Moves between elements:
from | vu vi gu
Q636 | Q431 Q53 Q53
Q440 | Q640 Q222 Q222
Q853 | Q129 Q898 Q898
Q436 | Q22 Q64 Q64
Q536 | Q846 Q718 Q22
Q31 | Q24 Q60 Q904
Q845 | Q517 Q904 Q904
Q891 | Q431 Q868 Q868
Q431 | Q430 Q738 Q616
Q491 | Q49 Q118 Q363
Q898 | Q838 Q933 Q933
Q134 | Q636 Q647 Q653
Q770 | Q436 Q705 Q22
Q561 | Q205 Q394 Q394
Q432 | Q309 Q246 Q274
Q460 | Q618 Q394 Q246
Q533 | Q904 Q424 Q424
Q60 | Q15 Q99 Q99
Q547 | Q229 Q49 Q49
Q705 | Q64 Q205 Q205
Q969 | Q466 Q327 Q60
Q838 | Q853 Q432 Q432
Q517 | Q354 Q657 Q531
Q592 | Q741 Q618 Q700
Q418 | Q60 Q642 Q642
Q877 | Q440 Q640 Q191
Q846 | Q212 Q118 Q118
Q394 | Q89 Q926 Q700
Q53 | Q134 Q653 Q647
Q642 | Q435 Q969 Q738
Q933 | Q432 Q246 Q718
Q484 | Q588 Q741 Q592
Q557 | Q491 Q846 Q846
Q118 | Q536 Q455 Q455
Q129 | Q436 Q491 Q838
Q617 | Q969 Q440 Q440
Q435 | Q418 Q466 Q466
Q865 | Q723 Q895 Q879
Q15 | Q31 Q723 Q969
Q246 | Q557 Q64 Q536
Q895 | Q734 Q354 Q354
Q212 | Q126 Q606 Q606
Q455 | Q718 Q767 Q484
Q424 | Q734 Q949 Q949
Q616 | Q700 Q431 Q969
Q222 | Q205 Q895 Q616
Q611 | Q992 Q129 Q129
Q868 | Q738 Q435 Q435
Q49 | Q360 Q244 Q244
Q99 | Q723 Q845 Q865
Q704 | Q246 Q254 Q436
Q354 | Q879 Q845 Q845
Q89 | Q561 Q617 Q704
Q879 | Q309 Q517 Q517
Q327 | Q617 Q877 Q877
Q985 | Q99 Q969 Q734
Q949 | Q15 Q723 Q309
Q613 | Q592 Q460 Q704
Q191 | Q222 Q134 Q134
Q309 | Q822 Q126 Q657
Q531 | Q424 Q822 Q822
Q734 | Q636 Q879 Q879
Q126 | Q127 Q517 Q948
Q360 | Q547 Q491 Q491
Q274 | Q606 Q229 Q274
Q229 | Q767 Q360 Q360
Q948 | Q212 Q274 Q274
Q932 | Q647 Q822 Q24
Q430 | Q616 Q891 Q891
Q904 | Q657 Q227 Q227
Q254 | Q394 Q616 Q616
Q975 | Q611 Q767 Q853
Q205 | Q926 Q89 Q89
Q822 | Q898 Q127 Q933
Q926 | Q705 Q561 Q561
Q580 | Q460 Q22 Q22
Q127 | Q898 Q212 Q212
Q653 | Q53 Q932 Q932
Q363 | Q244 Q611 Q611
Q466 | Q22 Q617 Q865
Q657 | Q363 Q533 Q533
Q24 | Q640 Q15 Q985
Q741 | Q738 Q613 Q613
Q767 | Q274 Q212 Q657
Q640 | Q879 Q31 Q418
Q992 | Q127 Q975 Q975
Q64 | Q770 Q926 Q536
Q588 | Q455 Q741 Q741
Q700 | Q718 Q430 Q738
Q606 | Q948 Q767 Q767
Q244 | Q948 Q536 Q992
Q738 | Q640 Q926 Q418
Q723 | Q60 Q985 Q985
Q718 | Q430 Q588 Q588
Q647 | Q653 Q640 Q640
Q227 | Q533 Q531 Q992
Q22 | Q704 Q770 Q770
Q618 | Q460 Q580 Q580

In the rows, zero is written as 143.

The rows follow the links: the fewer symbols apart two elements are, the more alike their rows tend to be.

Each row is also shifted at random along 5 hidden directions that mean nothing.

Some elements, each with a row of numbers:
Q985
[ 220,  168,  152,  144,  133,  163,  157,  148,  138,  120,  167,  136,  144,  118,  150,  102,  135,  156,  173,  188,  176,  117,  161,  151,  130,  132,  134,  109,  157,  154,  169,  156,  135,  151,  138,  124,  134,  127,  166,  108,  179,  174,  210,  158,  150,  154,  131,  118,  117,  121,  168,  141,  136,  127,  108,  141,  139,  153,  137,  144,  162,  138,  152,  124]
Q949
[  40,  183,  130,  139,  136,  172,  144,  140,  143,   97,  181,  152,  139,  107,  110,  152,  140,  136,  138,  201,  164,  119,  156,  148,  142,  137,  135,   91,  159,  159,  155,  132,  125,  157,  155,  117,  130,  135,  167,  102,  169,   90,  179,  141,  152,  148,  121,  125,  132,  123,  173,  152,  110,  149,  103,  148,  150,  177,   91,  156,  163,  150,  150,  147]
Q531
[ 207,  142,  150,  141,  132,  167,  148,  134,  163,  115,  210,  158,  173,  119,  100,  156,  135,  126,  154,  237,  168,   91,  158,  130,  156,  149,  144,   73,  160,  153,  138,  128,  119,  169,  176,  113,  107,  160,  163,   95,  185,  162,  194,  130,  141,  141,  127,  140,  152,  122,  169,  160,   89,  128,   83,  161,  134,  154,   73,  148,  166,  158,  141,  154]
Q932
[ 131,  144,  143,  142,  157,  155,  147,  133,  155,  122,  148,  154,  126,  177,  139,  167,  142,  129,  147,  134,  161,  157,  120,  128,  157,  155,  148,  138,  154,  123,  160,  126,  141,  148,  161,  136,  113,  127,  118,  147,  162,  139,  118,  121,  137,  133,  164,  126,  126,  128,  110,  152,  135,  141,  157,  150,  147,  116,  122,  144,  153,  154,  151,  162]
Q647
[  73,  154,  133,  142,  159,  156,  149,  134,  152,  119,  147,  151,  110,  179,  202,   83,  146,  135,  148,  139,  156,  156,  114,  129,  159,  152,  132,  137,  151,  123,  166,  129,  139,  192,  157,  136,  121,  119,  112,  123,  152,  112,  162,  125,  151,  136,  165,  121,  121,  133,  106,  153,  146,  147,  177,  142,  146,  115,  154,  150,  148,  152,  153,  160]
Q657
[ 115,  166,  140,  145,  135,  167,  136,  142,  145,  101,  111,  149,  152,  116,  167,  122,  152,  132,  129,   97,  156,  159,  162,  137,  151,  150,  144,  187,  160,  160,  123,  132,  156,  139,  152,  136,  113,  152,  163,  173,  176,  131,  122,  135,  137,  130,  129,  151,  160,  112,  169,  141,  167,  154,  169,  143,  137,  168,  193,  140,  165,  145,  136,  161]
Q126
[ 196,  153,  150,  145,  136,  164,  131,  139,  146,  112,  136,  151,  112,  134,  172,  118,  143,  133,  132,  122,  149,  159,  152,  139,  146,  148,  136,  147,  160,  150,  105,  134,  150,  141,  155,  132,  115,  176,  150,  142,  184,  167,  153,  142,  138,  133,  140,  164,  179,  112,  152,  142,  162,  136,  160,  144,  130,  145,  154,  135,  166,  143,  124,  155]
Q31
[ 131,  182,  143,  145,  137,  170,  153,  148,  139,  109,  133,  142,  179,  124,  125,   99,  140,  147,  160,  167,  173,  110,  152,  150,  134,  134,  130,  136,  157,  157,  169,  146,  139,  113,  139,  127,  134,  120,  156,  132,  178,  135,  223,  156,  145,  152,  135,  113,  117,  116,  163,  137,  154,  146,   78,  138,  145,  154,  182,  146,  165,  141,  157,  137]
Q868
[ 146,  143,  144,  142,  142,  138,  149,  160,  112,  153,  129,  136,  127,  147,  108,  187,  138,  149,  150,  122,  141,  152,  139,  180,  107,  114,  142,  145,  137,  143,  162,  152,  150,   88,  127,  152,  189,  127,  142,  155,  134,  148,  133,  186,  139,  151,  145,  133,  127,  147,  140,  122,  160,  142,  129,  137,  150,  145,  135,  137,  138,  119,  151,  125]
Q466
[ 156,  161,  144,  144,  134,  138,  157,  151,  124,  152,  162,  119,  121,  126,  181,  142,  141,  173,  161,  141,  152,  160,  155,  164,  127,  128,  152,  138,  142,  148,  174,  169,  135,  197,  118,  142,  167,  116,  156,  136,  140,  153,  108,  164,  157,  154,  131,  119,  112,  151,  160,  137,  124,  136,  193,  137,  152,  156,  118,  148,  136,  130,  157,  110]
Q394
[ 167,  113,  144,  142,  138,  114,  148,  130,  163,  189,  146,  135,  157,  132,  140,  144,  142,  153,  153,  152,  127,  136,  153,  120,  165,  161,  145,  147,  124,  148,  156,  155,  141,  146,  133,  161,  141,  134,  151,  143,  106,  154,  145,  115,  148,  148,  137,  141,  131,  176,  154,  155,  140,  140,  138,  140,  147,  149,  144,  143,  119,  157,  148,  144]
Q879
[ 123,  171,  141,  144,  134,  171,  148,  139,  146,  102,  160,  148,  143,  116,  204,   70,  149,  140,  153,  162,  172,  140,  157,  139,  149,  145,  139,  136,  161,  157,  157,  135,  137,  214,  157,  123,  116,  130,  161,  122,  178,  131,  167,  139,  152,  139,  132,  122,  129,  117,  172,  150,  132,  146,  167,  144,  139,  161,  160,  148,  165,  148,  149,  147]
Q845
[ 123,  167,  142,  141,  134,  167,  145,  140,  147,  107,  158,  147,  204,  109,  137,  132,  149,  140,  147,  179,  168,  115,  166,  141,  146,  142,  152,  147,  161,  163,  148,  140,  137,  185,  151,  124,  119,  137,  169,  140,  175,  129,  145,  139,  146,  140,  122,  132,  137,  118,  179,  150,  116,  152,  130,  152,  147,  169,  152,  151,  161,  148,  152,  144]
Q205
[  71,  145,  132,  139,  141,  127,  144,  124,  173,  164,  146,  133,   68,  133,  158,  103,  135,  156,  144,  153,  125,  148,  140,  110,  177,  165,  113,   96,  129,  147,  158,  146,  138,  114,  128,  153,  126,  133,  151,   95,  104,  108,  219,  101,  157,  161,  140,  136,  128,  169,  150,  161,  160,  138,  121,  127,  142,  155,  124,  145,  125,  167,  150,  149]
Q705
[ 149,  130,  143,  144,  140,  124,  143,  128,  173,  172,  136,  135,  206,  131,  138,  103,  144,  152,  152,  173,  131,  108,  151,  108,  178,  168,  141,  158,  126,  152,  150,  155,  141,  142,  131,  155,  122,  138,  150,  145,  114,  146,  186,  102,  146,  151,  138,  143,  136,  167,  151,  159,  146,  148,  103,  138,  138,  148,  186,  145,  129,  168,  148,  145]
Q60
[ 163,  175,  148,  143,  133,  160,  154,  154,  129,  122,  134,  131,  165,  120,  139,  155,  144,  157,  158,  134,  169,  147,  160,  158,  125,  131,  153,  166,  155,  157,  167,  161,  147,  146,  127,  135,  148,  121,  160,  161,  170,  155,  117,  164,  146,  148,  128,  120,  118,  122,  165,  133,  145,  144,  153,  140,  151,  163,  160,  140,  158,  131,  154,  125]
Q360
[ 133,  176,  141,  146,  150,  147,  130,  149,  134,  137,  134,  116,  107,  163,  188,   88,  143,  168,  126,  126,  131,  156,  129,  154,  132,  135,  134,  144,  146,  133,  109,  167,  144,  149,  113,  145,  153,  169,  129,  132,  143,  141,  171,  154,  156,  159,  156,  165,  174,  140,  126,  136,  161,  140,  162,  121,  129,  129,  164,  141,  146,  135,  128,  117]
Q926
[ 140,  128,  142,  142,  144,  121,  147,  129,  172,  179,  141,  131,  245,  134,   83,  161,  145,  154,  149,  182,  129,   95,  149,  114,  173,  166,  152,  152,  123,  150,  152,  159,  139,  124,  127,  154,  131,  137,  148,  159,  107,  138,  164,  107,  144,  155,  137,  143,  133,  172,  156,  159,  126,  152,   78,  142,  145,  150,  165,  145,  126,  168,  153,  143]
Q440
[ 210,  160,  150,  144,  150,  144,  159,  140,  153,  146,  131,  120,  191,  156,  147,  154,  146,  170,  169,  135,  165,  137,  141,  130,  157,  153,  157,  182,  145,  135,  182,  175,  147,  154,  111,  145,  124,  111,  134,  173,  155,  179,  104,  130,  143,  152,  154,  116,  109,  138,  128,  145,  143,  144,  161,  136,  155,  126,  169,  141,  144,  148,  160,  121]
Q846
[ 177,  124,  149,  141,  148,  128,  127,  146,  131,  163,  169,  141,  158,  156,  175,  130,  149,  148,  127,  164,  122,  148,  139,  157,  125,  132,  162,  146,  136,  132,   98,  150,  134,  228,  148,  144,  169,  183,  134,  142,  129,  155,  106,  158,  152,  136,  148,  180,  186,  158,  134,  142,  111,  142,  186,  152,  132,  128,  132,  149,  132,  133,  125,  130]
Q557
[ 112,  140,  142,  143,  145,  132,  124,  145,  134,  158,  114,  139,   92,  159,  143,  149,  141,  143,  113,   95,  110,  176,  133,  150,  135,  143,  133,  157,  134,  137,   98,  142,  155,   93,  132,  160,  160,  176,  132,  151,  119,  132,  140,  150,  143,  146,  151,  179,  184,  155,  127,  133,  178,  147,  153,  131,  134,  139,  158,  136,  130,  136,  122,  144]
Q363
[ 122,  173,  139,  143,  144,  155,  126,  141,  145,  125,  137,  131,  126,  149,  141,  160,  146,  155,  113,  121,  131,  154,  141,  137,  154,  148,  142,  149,  152,  141,   95,  154,  148,  126,  127,  140,  128,  184,  141,  153,  156,  133,  124,  136,  143,  150,  144,  177,  188,  130,  138,  145,  146,  146,  158,  136,  131,  144,  137,  141,  153,  145,  121,  136]
Q246
[  78,  113,  134,  145,  141,  121,  135,  133,  158,  169,  126,  154,   97,  136,  154,  122,  140,  129,  124,  119,  109,  160,  145,  123,  165,  160,  127,  138,  126,  149,  125,  126,  146,  114,  154,  161,  142,  157,  147,  135,  103,  118,  170,  115,  142,  138,  142,  162,  159,  170,  145,  152,  166,  146,  139,  141,  138,  153,  155,  142,  122,  157,  133,  169]
Q227
[ 136,  161,  142,  140,  133,  168,  140,  138,  153,  108,  149,  156,  198,  113,  117,  161,  144,  130,  138,  170,  161,  120,  164,  131,  155,  151,  153,  149,  161,  159,  133,  134,  136,  157,  155,  124,  111,  153,  164,  151,  179,  139,  130,  131,  136,  136,  124,  144,  153,  116,  175,  151,  124,  148,  124,  156,  144,  167,  140,  150,  167,  153,  141,  157]
Q617
[ 130,  174,  144,  139,  141,  140,  159,  135,  150,  148,  165,  117,   92,  144,  125,  177,  137,  173,  162,  154,  153,  154,  137,  136,  147,  148,  138,  104,  143,  140,  183,  171,  139,  132,  107,  141,  141,  112,  145,  120,  136,  134,  145,  134,  159,  167,  142,  114,  107,  149,  141,  150,  132,  137,  140,  128,  153,  145,   91,  141,  140,  148,  157,  118]
Q718
[  80,  115,  134,  143,  144,  129,  138,  160,  114,  159,  123,  160,   94,  147,  123,  200,  143,  122,  125,   96,  118,  177,  136,  175,  115,  120,  140,  150,  133,  141,  139,  120,  150,  100,  158,  157,  190,  142,  138,  160,  113,  118,   95,  175,  131,  130,  142,  153,  146,  157,  136,  126,  159,  150,  167,  148,  150,  148,  118,  141,  129,  124,  140,  154]
Q636
[  79,  151,  135,  141,  163,  154,  151,  138,  150,  127,  148,  155,  183,  183,  122,  148,  148,  129,  147,  165,  159,  124,  112,  136,  152,  148,  144,  141,  149,  121,  167,  128,  140,  153,  159,  134,  128,  120,  109,  144,  151,  111,  147,  129,  141,  138,  165,  121,  121,  135,  106,  153,  129,  153,  120,  151,  151,  113,  146,  150,  151,  153,  157,  158]
Q865
[ 143,  177,  146,  144,  130,  164,  151,  146,  135,  116,  136,  135,  152,  114,  123,  150,  138,  151,  154,  138,  166,  140,  163,  151,  133,  137,  142,  145,  154,  161,  166,  151,  143,  116,  132,  134,  136,  121,  167,  152,  169,  147,  155,  153,  145,  152,  126,  121,  120,  119,  170,  138,  147,  143,  122,  137,  147,  168,  155,  142,  160,  137,  153,  135]
Q455
[ 162,  109,  148,  142,  144,  130,  136,  158,  119,  163,  155,  156,  154,  149,  125,  146,  140,  128,  137,  161,  127,  130,  138,  173,  111,  118,  143,  129,  135,  138,  125,  128,  137,  142,  164,  148,  186,  161,  140,  135,  127,  151,  160,  181,  136,  137,  144,  159,  158,  158,  138,  128,  134,  138,  123,  152,  135,  136,  129,  145,  133,  127,  136,  143]
Q533
[ 152,  160,  144,  144,  130,  167,  142,  140,  149,  108,  144,  151,  162,  109,  172,  106,  145,  133,  143,  142,  163,  141,  166,  133,  151,  148,  145,  155,  160,  160,  138,  133,  141,  175,  160,  128,  114,  149,  169,  145,  178,  147,  151,  135,  142,  134,  125,  140,  150,  117,  175,  148,  140,  144,  154,  149,  136,  166,  168,  146,  166,  148,  140,  155]

Where do the symbols, taken in turn from left to right, take each start?
Answers are names.
[ 160,  165,  145,  142,  136,  170,  151,  141,  150,  106,  140,  151,  163,  128,   94,  196,  143,  133,  155,  143,  174,  136,  154,  139,  148,  149,  147,  146,  164,  149,  165,  138,  150,  102,  149,  128,  113,  124,  157,  156,  185,  144,  125,  135,  133,  140,  133,  119,  121,  110,  157,  144,  141,  146,  117,  149,  151,  158,  130,  136,  167,  146,  154,  152]
gu vu gu vi: Q533
[  74,  118,  134,  140,  145,  142,  130,  136,  153,  138,  153,  172,  179,  141,  139,  139,  150,  112,  121,  167,  128,  128,  138,  132,  160,  150,  149,  143,  143,  144,  112,  110,  136,  180,  180,  141,  135,  167,  140,  141,  135,  107,  134,  126,  136,  124,  143,  165,  169,  148,  145,  156,  119,  154,  144,  162,  137,  148,  141,  154,  140,  155,  133,  177]
vu vi vi vi: Q926
[ 120,  177,  140,  143,  145,  167,  156,  146,  141,  105,  135,  143,  121,  145,  121,  167,  137,  143,  155,  131,  172,  144,  138,  145,  145,  142,  136,  133,  159,  142,  178,  141,  144,   97,  140,  131,  122,  113,  143,  141,  177,  136,  153,  143,  139,  146,  144,  111,  109,  114,  139,  141,  157,  142,  127,  139,  154,  143,  129,  144,  164,  142,  158,  144]
vi vu vi: Q60
[  77,  142,  135,  143,  152,  134,  149,  156,  113,  152,  143,  142,  128,  158,  193,  116,  151,  145,  148,  129,  140,  164,  131,  178,  112,  117,  148,  155,  138,  135,  168,  142,  139,  197,  145,  149,  192,  116,  126,  143,  122,  114,  118,  179,  150,  139,  152,  126,  118,  156,  126,  129,  140,  153,  195,  140,  151,  134,  155,  148,  132,  124,  156,  131]
vi vu vu vi: Q517
[ 149,  129,  143,  144,  144,  146,  127,  135,  160,  137,  137,  157,  169,  143,  163,  119,  150,  127,  126,  140,  134,  137,  144,  119,  170,  161,  147,  162,  146,  144,  105,  127,  146,  161,  163,  144,  113,  174,  141,  153,  151,  145,  137,  115,  133,  129,  146,  170,  178,  138,  145,  154,  145,  148,  158,  151,  132,  142,  168,  142,  148,  157,  128,  169]
vu vu gu gu: Q432
[  74,  137,  133,  141,  143,  149,  124,  135,  160,  133,  128,  166,  138,  139,  119,  117,  137,  114,  115,  156,  125,  125,  140,  123,  164,  157,  122,  126,  143,  149,  105,  115,  144,   85,  165,  142,  120,  175,  142,  124,  142,  110,  213,  120,  135,  136,  144,  167,  180,  139,  145,  150,  167,  150,   83,  143,  132,  149,  159,  143,  146,  160,  128,  175]
vi vu vi vi: Q118
[ 185,  126,  147,  143,  141,  131,  153,  160,  117,  165,  153,  140,  145,  146,  166,  135,  150,  152,  161,  149,  146,  144,  145,  174,  113,  117,  149,  148,  136,  141,  168,  152,  144,  178,  139,  149,  187,  124,  140,  144,  129,  156,  125,  183,  146,  143,  142,  129,  121,  159,  142,  128,  133,  142,  171,  144,  151,  137,  137,  140,  133,  121,  152,  121]
gu gu vi gu: Q60
[ 266,  122,  160,  147,  139,  158,  140,  133,  158,  123,  108,  165,  140,  141,  166,  124,  144,  119,  149,   97,  159,  162,  154,  120,  160,  168,  146,  188,  157,  146,  127,  123,  158,  120,  167,  140,   95,  156,  149,  174,  185,  205,  130,  125,  124,  121,  148,  150,  162,  114,  143,  143,  183,  131,  165,  152,  138,  136,  192,  127,  161,  146,  133,  175]
gu vu gu: Q274
[ 137,  144,  143,  142,  143,  144,  127,  128,  164,  142,  163,  142,  126,  145,  154,  121,  142,  146,  123,  161,  127,  140,  141,  118,  166,  161,  136,  120,  141,  141,  101,  143,  138,  161,  146,  140,  116,  181,  142,  120,  142,  135,  170,  112,  150,  148,  144,  175,  186,  146,  142,  159,  133,  141,  137,  143,  129,  139,  128,  144,  141,  158,  124,  149]
gu vu gu vi: Q933
[ 162,  107,  148,  144,  142,  115,  133,  139,  147,  182,  138,  146,  153,  143,  135,  127,  140,  141,  131,  152,  112,  137,  143,  137,  142,  146,  143,  144,  124,  144,  114,  141,  144,  141,  146,  157,  161,  171,  142,  141,  109,  154,  163,  140,  144,  144,  145,  172,  173,  171,  143,  145,  145,  141,  126,  145,  134,  138,  160,  142,  121,  146,  129,  146]
vu gu vi: Q455
[ 187,  140,  149,  149,  141,  158,  127,  140,  147,  120,  123,  152,  123,  146,  165,  158,  145,  127,  122,   87,  140,  175,  147,  133,  154,  155,  151,  174,  157,  142,  100,  130,  155,  143,  159,  141,  114,  179,  145,  175,  172,  168,   91,  131,  132,  125,  144,  171,  184,  118,  141,  142,  156,  142,  194,  151,  131,  142,  156,  133,  158,  144,  122,  162]
gu gu vu: Q948
[ 155,  104,  146,  142,  146,  127,  142,  161,  119,  166,  125,  162,  198,  143,  137,  114,  144,  122,  146,  154,  132,  118,  145,  171,  115,  120,  142,  164,  130,  146,  139,  126,  147,  133,  164,  154,  187,  145,  140,  154,  125,  150,  173,  178,  131,  131,  147,  150,  146,  160,  143,  125,  152,  145,  112,  153,  140,  137,  189,  144,  133,  125,  141,  150]
vi gu vi: Q460
[ 117,  127,  138,  144,  147,  129,  129,  157,  121,  159,  107,  148,  113,  155,  175,  114,  143,  137,  121,  102,  115,  165,  137,  167,  123,  127,  131,  169,  134,  138,  110,  136,  157,  115,  143,  157,  178,  166,  133,  154,  122,  135,  146,  171,  136,  138,  152,  172,  173,  155,  128,  126,  180,  146,  163,  134,  135,  135,  180,  137,  132,  126,  128,  142]
vu vi vi: Q588
[ 157,  152,  144,  145,  144,  155,  125,  139,  155,  127,  128,  145,  163,  144,  146,  119,  138,  137,  123,  136,  134,  134,  143,  130,  160,  154,  141,  156,  149,  144,   96,  142,  143,  125,  145,  137,  115,  185,  142,  152,  164,  157,  168,  129,  136,  141,  147,  174,  189,  127,  142,  146,  154,  139,  127,  144,  126,  139,  174,  146,  155,  151,  121,  152]
vi gu gu vi vu: Q734
[ 187,  164,  149,  144,  150,  147,  156,  141,  148,  135,  120,  129,  122,  169,  145,  170,  142,  161,  163,  104,  163,  168,  129,  132,  153,  154,  147,  169,  150,  130,  179,  164,  156,  112,  115,  146,  123,  111,  124,  166,  157,  167,  106,  133,  142,  151,  160,  115,  108,  129,  117,  141,  165,  142,  168,  132,  157,  121,  153,  134,  150,  145,  155,  133]
vi vu vi: Q517
